Below is a small trained network, with its code and all its weights. Each question gives an input and a class and asks what happens when units are switched off, that is, made to give their printed mean instead of their output.

import numpy as np


def w(rows, s, z=0):
    codes = np.array(rows[::2]) - 128.0
    scale = np.full(codes.shape[1], s)
    scale[-1] = z or s
    return codes * scale


def f(y):
    return y / 2 * (1 + np.tanh(0.7978845608 * (y + 0.044715 * y**3)))


def log_softmax(a):
    a = a - a.max(-1, keepdims=True)
    return a - np.log(np.exp(a).sum(-1, keepdims=True))


def net(x, mask):
    res = np.array(x, float).reshape(1, 8) / 4 @ E
    y = f(res @ A[0][:, :-1].T + A[0][:, -1])
    res = res + np.where(mask, y, B[0][:, -1]) @ B[0][:, :-1]
    return log_softmax(res[-1] @ U[:, :-1].T + U[:, -1])


A, B = {}, {}
E = w([
[65,125,136,156,172,64,182],'x0',
[94,108,45,143,1,89,155],'x1',
[47,174,92,122,133,135,68],'x2',
[78,109,98,188,145,88,128],'x3',
[159,215,125,192,53,80,153],'x4',
[76,230,119,193,174,60,72],'x5',
[153,106,40,156,149,169,106],'x6',
[116,83,153,120,141,28,61],'x7',
],0.0083)
A[0] = w([
[120,177,56,108,117,214,173,163],'N1',
[162,187,82,144,142,175,84,169],'N2',
[130,87,110,189,210,99,63,144],'N3',
[165,124,141,122,196,186,92,182],'N4',
[101,110,156,109,151,124,194,253],'N5',
[60,189,151,176,105,108,190,166],'N6',
[194,210,102,150,91,162,93,215],'N7',
[176,52,127,45,121,151,51,219],'N8',
[154,137,147,105,106,74,1,198],'N9',
[84,91,125,72,152,165,75,154],'N10',
[219,167,101,188,145,154,166,253],'N11',
],0.0095,0.0032)
B[0] = w([
[156,80,111,159,169,207,72,220],'N1',
[86,147,73,125,232,178,73,201],'N2',
[50,182,158,201,221,57,82,208],'N3',
[201,189,89,152,131,142,189,226],'N4',
[143,89,187,165,103,109,200,183],'N5',
[197,104,86,100,56,96,84,212],'N6',
[184,111,165,24,114,225,54,232],'N7',
[152,205,101,58,141,114,201,254],'N8',
[31,184,163,97,142,122,127,210],'N9',
[1,42,111,186,90,153,199,204],'N10',
[178,159,204,168,147,145,14,219],'N11',
],0.0071,0.0086)
U = w([
[132,231,171,68,88,148,84,113],'0',
[144,183,181,183,154,121,211,246],'1',
[48,140,20,163,159,102,124,4],'2',
[93,115,54,128,42,74,92,63],'3',
[182,139,144,124,100,104,168,151],'4',
[62,78,138,39,45,182,242,134],'5',
[235,121,47,177,142,214,78,117],'6',
[255,68,157,240,21,70,119,166],'7',
],0.0076,0.0016)

Each question gives the input, the list of numbers given to net, and the class t.
The units are the neurons (one row each of A and B). Each row of codes is followed by its name. A weight is (code - 128) times the scale printed after its matrix; where a second scale follows, it is the last column's (A, B and U).
mask holds one flag per neuron, in row order. A switched-off neuron (its flag False) gives its mean, the last column of its row in B, instead of its output. The means were averaged over made-up inputs and are rounded, as every weight is.
A unit's drop is (log p(t) with every unit on - log p(t) with that unit switched off) / (log p(t) with every unit on - log p(t) with every unit switched off).
The circuit of an input: a set's keep is (log p(t) with only the set's units on - log p(t) with every unit switched off) / (log p(t) with every unit on - log p(t) with every unit switched off). Starting from all 11 units, units are removed one at a time, each time the one whose removal leaves the highest keep (on an exact tie, the one counted first), for as long as the keep stays at least 0.8.
circuit, biggest first: the units of the circuit, biggest drop first
most important unit: the unit with the biggest drop
k most important neurons: the k neurons with the biggest drops, biggest first
drop when u is switched off: that unit's drop, to one decimal
input [-7,6,-5,1,8,-2,3,5], class 0: 2 most important neurons : [N7; N9]
input [6,-5,3,-5,-4,8,-3,4], class 2: most important unit : N3
input [2,7,2,-6,-8,6,1,-7], class 6: 2 most important neurons : [N1; N9]
input [0,-5,-8,5,-5,-5,-1,-8], class 1: circuit, biggest first : [N5; N7]
input [-8,6,2,-3,-2,-4,3,1], class 5: 3 most important neurons : [N8; N11; N10]
input [8,-5,-3,-7,5,5,-3,2], class 7: circuit, biggest first : [N6; N8; N2]
input [6,0,7,-3,-2,6,-7,6], class 3: 2 most important neurons : [N6; N2]
input [2,6,-4,-7,-1,1,-8,7], class 5: 4 most important neurons : [N11; N3; N9; N4]
input [1,1,5,-3,-6,-4,8,3], class 2: 2 most important neurons : [N7; N3]
input [2,-1,7,-3,-2,2,-2,6], class 2: circuit, biggest first : [N7; N10]
input [7,5,6,-5,2,7,0,-6], class 3: 3 most important neurons : [N6; N4; N11]
input [-7,8,-1,5,7,2,-1,0], class 0: 2 most important neurons : [N7; N10]
input [-5,-1,-5,-4,4,-7,6,7], class 4: 3 most important neurons : [N8; N1; N2]
input [-4,7,4,3,7,-5,-4,-7], class 6: circuit, biggest first : [N1]
input [-8,-8,0,6,-6,-2,-6,-5], class 1: 3 most important neurons : [N4; N7; N6]
input [3,-3,4,3,6,-4,-4,-6], class 7: drop when N2 is switched off : 0.1
input [0,6,3,-2,6,-2,-1,-7], class 6: drop when N1 is switched off : 0.2
input [2,-2,2,3,0,1,-3,-6], class 6: drop when N6 is switched off : 0.2
